[[137 130 150 130]
 [133 133 140 124]
 [132 125 140 134]] Answer: 130

[[115 122 147 145 119]
 [148 137 105 107 141]
 [150 132 103 107 137]] Answer: 122

[[151 128 132 123 122 121]
 [144 126 121 126 130 120]
 [152 129 133 128 131 130]] Answer: 128

[[144 140 142 143 143 146 144]
 [151 137 142 147 138 146 144]
 [117 107 115 116 114 115 115]] Answer: 140

[[116 106 121 139 129 127 141]
 [111 151 125 101 132 131 124]
 [129 147 127 135 129 131 129]] Answer: 106

[[150 119 122 129 128]
 [153 118 120 129 128]
 [148 120 121 131 127]] Answer: 119

[[118 138 110 124]
 [154 139 127 131]
 [122 134 136 118]] Answer: 138
---
[119 123 154 138 118 135 103] value 119, 103

[ 99 113 133 139 121 121] value 99, 121

[107 115 120 102 110 109] value 107, 109

[[132 132 129 139 128 124]
 [131 126 135 129 141 158]
 [136 139 130 129 128 112]] value 132, 112

[[114 136 156 143 125 152 111]
 [149 130 113 127 141 120 153]] value 114, 153

[135 149 125 130 128 150 127] value 135, 127
---
[[137 144 149 106]
 [105 150 117 109]
 [124 144 141 117]] -> 124

[[128 120 126 125 129 115 143]
 [136 106 143 137 135 146 138]
 [128 127 125 125 128 109 138]] -> 128

[[124 127 128 127]
 [122 127 129 128]
 [150 126 137 133]] -> 150

[[148 120 118 153 133 134]
 [147 119 126 154 123 126]
 [117 116 128 107 119 128]] -> 117

[[138 134 131 135 141 129]
 [122 135 132 130 150 132]
 [144 121 122 125 134 126]] -> 144

[[107 131 103 130 134 136 128]
 [124 130 127 116 119 124 147]
 [118 133 125 132 141 119 140]] -> 118

[[127 119 109 125 107 151 104]
 [104 100 147 122 132 103 100]
 [113 109 149 151 144 105 150]] -> 113

[[127 134 139 128]
 [147 139 135 120]
 [116 150 135 135]] -> 116

[[132 128 134 128 134 136 126]
 [133 146 145 106 141 139 142]
 [137 127 133 126 132 129 123]] -> 137
---
[142 127 101 102] result: 101
[119 141 156 154 134 112 105] result: 156
[125 157 119 153 108 107] result: 119
[153 125 133 114 156 151 110] result: 133
[153 107 118 135 132] result: 118
[103 125 146 144 124 127] result: 146
[150 124 148 123 124 118] result: 148
---
[[133 117 123 122 145 150 103]
 [117 146 124 116 131 116 150]
 [148 151 141 119 131 106 100]] yields 116

[[134 151 126 123 128 127 119]
 [124 117 128 129 130 128 131]] yields 128

[[140 104 128 131 127]
 [123 135 129 127 129]
 [123 141 128 127 129]] yields 127

[[132 112 105 141]
 [134 138 103 118]] yields 103

[[122 127 137 113 139 137 100]
 [113 147 126 138 122 149 154]] yields 149

[[136 134 134 151]
 [143 114 136 115]
 [158 126 109 138]] yields 136

[[149 148 138 140]
 [138 154 137 134]
 [139 148 140 136]] yields 137

[[127 101 127 133 130 105]
 [108 110 110 126 156 120]
 [142 122 130 154 135 128]] yields 156
---
[104 131 103 148 127] yields 131

[[130 127 127 144 107 129]
 [122 101 123 113 138 111]] yields 138

[[113 146 117 123 136]
 [ 98 107 113 131 139]] yields 139

[144 128 138 120 129  98 131] yields 138

[[119 137 126 133 127]
 [124 114 136 116 140]
 [153 126 120 135 116]] yields 140

[140 128 155 109 132 111 127] yields 140
---
Q: [125, 107, 123, 127, 131, 121, 132]
A: 127
Q: [148, 128, 108, 122, 100, 132, 107]
A: 122
Q: [137, 107, 115, 129, 126, 132, 133]
A: 129
Q: [132, 142, 141, 102, 137, 134, 141]
A: 102
Q: [142, 128, 118, 151, 114, 134, 146]
A: 151
Q: [130, 114, 132, 127, 135, 152, 134]
A: 127
Q: [135, 129, 149, 148, 144, 136, 131]
A: 148
---
[[147 129 131 126 134 131]
 [137 128 127 132 138 130]
 [153 133 140 130 142 141]] -> 142

[[141 119 132 151 125 134]
 [132 127 136 140 125 123]
 [132 136 130 129 134 135]] -> 134

[[127 128 145 141 130 129 130]
 [127 121 138 127 131 124 135]
 [127 134 103 132 129 135 115]] -> 135

[[111 108 128 114 146 117 118]
 [133 152 112 111 110 113 121]
 [135 105 122 144 117 143 123]] -> 143

[[118 138 138 117 117]
 [111 145 105 145 135]
 [137 135 113 125 114]] -> 125

[[124 135 129 153]
 [126 128 141 133]
 [125 135 127 146]] -> 127
---
[[145 152 128 116 111]
 [139 140 129 151 146]
 [143 152 129 116 112]] result: 143

[[110 117 117 120 133 149 114]
 [128 132 135 147 118 127 110]
 [109 115 121 123 127 157 115]] result: 109

[[136 141 135 130 111 122]
 [123 125 125 118 149 120]
 [120 138 133 141 132 126]] result: 120

[[127 101 155 102 108]
 [110 114 155 109 117]
 [101 144 149 141 131]] result: 101

[[121 147 146 137 143 132]
 [124 135 141 148 158 130]
 [123 123 129 143 145 114]] result: 123

[[121 127 126 118 157 144 142]
 [124 127 129 118 146 140 133]
 [119 125 123 128 134 149 119]] result: 119
---
[[132 140 122 122 121 124 116 122 134 129 125 124]
 [129 146 123 146 133 130 124 123 128 128 112 132]
 [129 139 132 126 118 118 113 130 134 112 137 120]
 [117 117 120 128 125 116 141 141 128 135 130 134]
 [122 117 139 128 115 137 148 142 131 113 128 120]
 [119 116 138 136 138 128 152 136 134 134 119 113]
 [138 135 114 144 130 130 109 122 122 116 116 116]
 [124 121 136 122 123 119 135 139 147 111 141 131]
 [128 137 119 127 134 140 128 137 130 133 128 114]
 [129 113 122 129 138 126 123 121 122 116 122 121]
 [132 144 125 142 132 135 122 122 129 130 110 134]
 [123 132 124 132 117 141 138 138 125 115 140 122]] Out: 132

[[123 131 122 134 132 119 113 123 135 114]
 [126 134 135 140 114 125 128 140 125 112]
 [125 133 114 132 121 138 130 120 121 143]
 [120 132 118 124 132 120 134 131 128 130]
 [129 124 133 126 117 132 132 135 122 125]
 [120 136 138 140 125 117 120 125 135 114]
 [115 112 132 107 130 121 117 124 138 135]
 [120 133 128 135 130 119 113 123 135 111]
 [118 129 127 127 126 130 134 126 133 122]
 [119 123 131 120 123 123 120 134 133 124]
 [122 125 135 127 121 123 121 133 132 121]] Out: 123

[[131 122 117 114 133 124 123 123 120 145 126 130 128 120 129 121]
 [125 127 145 142 121 130 131 126 127 122 138 140 139 120 122 137]
 [122 138 120 113 130 122 129 131 127 115 132 119 118 140 139 119]
 [137 115 134 145 127 136 128 126 134 144 119 134 136 117 117 138]
 [121 149 129 129 131 123 123 132 119 112 125 123 124 142 125 131]
 [120 149 131 131 130 123 124 132 118 110 127 125 125 141 124 133]
 [136 126 133 150 128 138 130 134 142 128 112 120 128 134 120 138]
 [127 122 132 127 120 132 141 132 147 112 140 122 123 134 143 122]
 [130 130 112 114 135 125 125 130 128 133 119 116 118 137 134 119]
 [130 123 115 112 134 123 121 123 118 146 125 130 127 121 129 121]
 [131 140 123 136 136 128 119 132 121 133 108 120 124 138 116 135]
 [136 108 125 127 126 134 133 125 140 144 128 129 129 118 132 124]] Out: 131

[[124 130 134 126 126 128 125 124]
 [142 110 117 150 154 138 141 139]
 [113 137 142 138 136 146 112 146]
 [113 146 146 128 126 139 112 139]
 [153 116 116 142 146 128 151 129]
 [118 143 142 117 115 126 120 122]
 [123 144 141 132 131 139 121 140]
 [124 125 131 139 140 139 125 138]
 [124 126 131 144 145 144 123 145]] Out: 124

[[121 139 130 157 115 117 138 130 107 118 120 147 109]
 [106 153 121 156 114 113 139 134 109 108 118 153 111]
 [141 114 134 147 128 133 138 123 122 127 137 118 118]
 [142 109 131 149 132 139 142 120 128 123 146 108 119]
 [125 127 119 123 138 137 132 124 144 119 143 110 135]
 [104 155 118 139 118 114 132 135 119 111 118 150 121]
 [104 155 118 137 119 115 131 135 121 111 119 149 122]
 [107 152 122 136 117 113 129 135 117 117 115 152 121]
 [137 113 125 146 137 142 144 119 136 117 152 101 123]] Out: 121
---
[ 99 129 125 120 129 121] Out: 129
[110 102 109 121] Out: 102
[133 104 107 108] Out: 104
[158 116 149 111] Out: 116
[135 151 115 116 110] Out: 151
[125 133 136 117 113 143 106] Out: 133
[136 107 124 138] Out: 107
---
[[132, 123, 111, 143],
 [108, 150, 149, 132],
 [134, 109, 125, 114]] >> 132

[[130, 125, 122, 108, 129, 149],
 [125, 141, 124, 128, 113, 118],
 [136, 120, 151, 150, 119, 136]] >> 130

[[143, 140, 123, 105, 145, 149, 121],
 [136, 136, 122, 116, 135, 136, 130],
 [128, 128, 128, 128, 128, 129, 127]] >> 143

[[133, 112, 131, 133, 102],
 [147, 130, 124, 138, 145],
 [151, 121, 121, 136, 135]] >> 133

[[137, 121, 127, 130, 139, 158, 129],
 [152, 110, 129, 128, 121, 122, 125],
 [128, 112, 120, 147, 111, 119, 136]] >> 137

[[112, 133, 155, 124, 131],
 [117, 126, 144, 124, 131],
 [114, 133, 135, 124, 124]] >> 112

[[118, 137, 125, 147, 118, 120],
 [136, 100, 143, 137, 135, 113],
 [123, 140, 125, 146, 120, 103]] >> 118

[[117, 122, 130, 121, 137, 112, 153],
 [133, 132, 116, 123, 120, 125, 130],
 [117, 124, 146, 120, 137, 108, 120]] >> 117
---
[[123, 129, 134, 151, 133, 127, 129], [131, 125, 125, 135, 129, 129, 128], [134, 125, 133, 123, 120, 134, 128]] --> 125
[[117, 119, 106, 129, 143], [129, 129, 151, 127, 124], [121, 107, 114, 147, 119]] --> 107
[[131, 122, 124, 139, 136, 142, 142], [127, 128, 135, 125, 148, 124, 105], [136, 131, 134, 125, 134, 135, 112]] --> 131
[[143, 135, 128, 135], [133, 130, 136, 143], [129, 128, 151, 134]] --> 128
[[99, 117, 122, 116, 132], [100, 120, 104, 120, 128], [118, 149, 148, 149, 118]] --> 149
[[125, 122, 117, 143, 115, 120], [142, 134, 133, 105, 153, 144], [131, 147, 134, 125, 128, 142]] --> 147
